Here is a tiny trained network, its code and every weight. The questions are about switching its units off for an input and a class, where a switched-off unit gives its printed mean instead of its output.

import numpy as np


def w(rows, s, z=0):
    codes = np.array(rows[::2]) - 128.0
    scale = np.full(codes.shape[1], s)
    scale[-1] = z or s
    return codes * scale


def norm(h):
    return h / np.sqrt((h * h).mean(-1, keepdims=True) + 1e-5)


def f(y):
    return np.maximum(y, 0)


def log_softmax(a):
    a = a - a.max(-1, keepdims=True)
    return a - np.log(np.exp(a).sum(-1, keepdims=True))


def net(x, mask):
    res = np.array(x, float).reshape(1, 2) / 4 @ E
    u = 0
    for l in range(3):
        y = f(norm(res) @ A[l][:, :-1].T + A[l][:, -1])
        res = res + np.where(mask[u : u + 3], y, B[l][:, -1]) @ B[l][:, :-1]
        u += 3
    return log_softmax(norm(res)[-1] @ U[:, :-1].T + U[:, -1])


A, B = {}, {}
E = w([
[1,163,108,245,61],'x0',
[72,133,6,97,161],'x1',
],0.0082)
A[0] = w([
[159,121,66,27,253,151],'0.n1',
[17,160,14,58,213,3],'0.n2',
[169,197,110,152,115,89],'0.n3',
],0.0062,0.0063)
B[0] = w([
[135,49,72,123,118,255],'0.n1',
[128,81,137,2,109,180],'0.n2',
[77,184,170,100,163,128],'0.n3',
],0.016,0.0061)
A[1] = w([
[85,165,190,64,105,60],'1.n1',
[193,59,128,153,184,19],'1.n2',
[157,172,245,162,153,2],'1.n3',
],0.012,0.0028)
B[1] = w([
[88,157,124,228,135,159],'1.n1',
[138,197,198,107,107,253],'1.n2',
[106,70,118,193,4,245],'1.n3',
],0.015,0.0048)
A[2] = w([
[254,122,130,74,132,142],'2.n1',
[118,206,183,90,114,88],'2.n2',
[61,251,54,143,163,4],'2.n3',
],0.011,0.0019)
B[2] = w([
[128,190,163,180,142,253],'2.n1',
[164,76,90,67,251,149],'2.n2',
[109,181,156,135,188,184],'2.n3',
],0.017,0.0072)
U = w([
[141,72,37,21,157,204],'0',
[240,198,192,112,162,124],'1',
[156,122,86,130,105,2],'2',
[113,77,143,178,6,187],'3',
[21,223,105,143,186,96],'4',
],0.021,0.01)

Each question gives the input, the list of numbers given to net, and the class t.
The units are the neurons (one row each of A and B). Each row of codes is followed by its name. A weight is (code - 128) times the scale printed after its matrix; where a second scale follows, it is the last column's (A, B and U).
mask holds one flag per neuron, layer by layer. A switched-off neuron (its flag False) gives its mean, the last column of its row in B, instead of its output. The means were averaged over made-up inputs and are rounded, as every weight is.
A unit's drop is (log p(t) with every unit on - log p(t) with that unit switched off) / (log p(t) with every unit on - log p(t) with every unit switched off).
The circuit of an input: a set's keep is (log p(t) with only the set's units on - log p(t) with every unit switched off) / (log p(t) with every unit on - log p(t) with every unit switched off). Starting from all 9 units, units are removed one at a time, each time the one whose removal leaves the highest keep (on an exact tie, the one counted first), for as long as the keep stays at least 0.8.
units of the circuit, in order: the units of the circuit, biggest drop first
unit that matters most: the unit with the biggest drop
top k neurons: the k neurons with the biggest drops, biggest first
top k neurons in layer l: the k neurons of layer l with the biggest drops, biggest first
drop of u: that unit's drop, to one decimal
input [-2,2], class 0: units of the circuit, in order : (0.n1)
input [-2,-4], class 3: top 2 neurons : (0.n1; 1.n3)
input [-7,4], class 1: top 2 neurons in layer 1 : (1.n2; 1.n3)
input [4,8], class 0: top 3 neurons : (0.n2; 2.n1; 1.n2)
input [-4,-8], class 3: top 2 neurons : (1.n3; 0.n1)
input [8,2], class 4: top 2 neurons : (1.n3; 2.n3)
input [-3,-6], class 3: units of the circuit, in order : (1.n3; 0.n1)
input [1,0], class 4: top 3 neurons : (0.n1; 1.n3; 1.n2)
input [-5,3], class 1: top 4 neurons : (2.n1; 1.n2; 1.n3; 0.n2)
input [8,-1], class 4: top 2 neurons : (1.n3; 0.n1)
input [2,1], class 4: top 2 neurons : (0.n1; 1.n3)
input [2,2], class 4: top 2 neurons : (0.n1; 1.n1)
input [-1,0], class 1: top 3 neurons : (1.n3; 1.n2; 2.n1)
input [-1,1], class 0: unit that matters most : 0.n1
input [3,-1], class 4: top 4 neurons : (1.n3; 0.n1; 1.n2; 2.n3)
input [8,1], class 4: top 2 neurons : (1.n3; 2.n3)
input [2,6], class 0: drop of 0.n2 : 0.1
input [4,1], class 4: drop of 1.n3 : 1.1
input [2,0], class 4: drop of 1.n3 : 2.0
input [5,0], class 4: drop of 1.n3 : 1.3
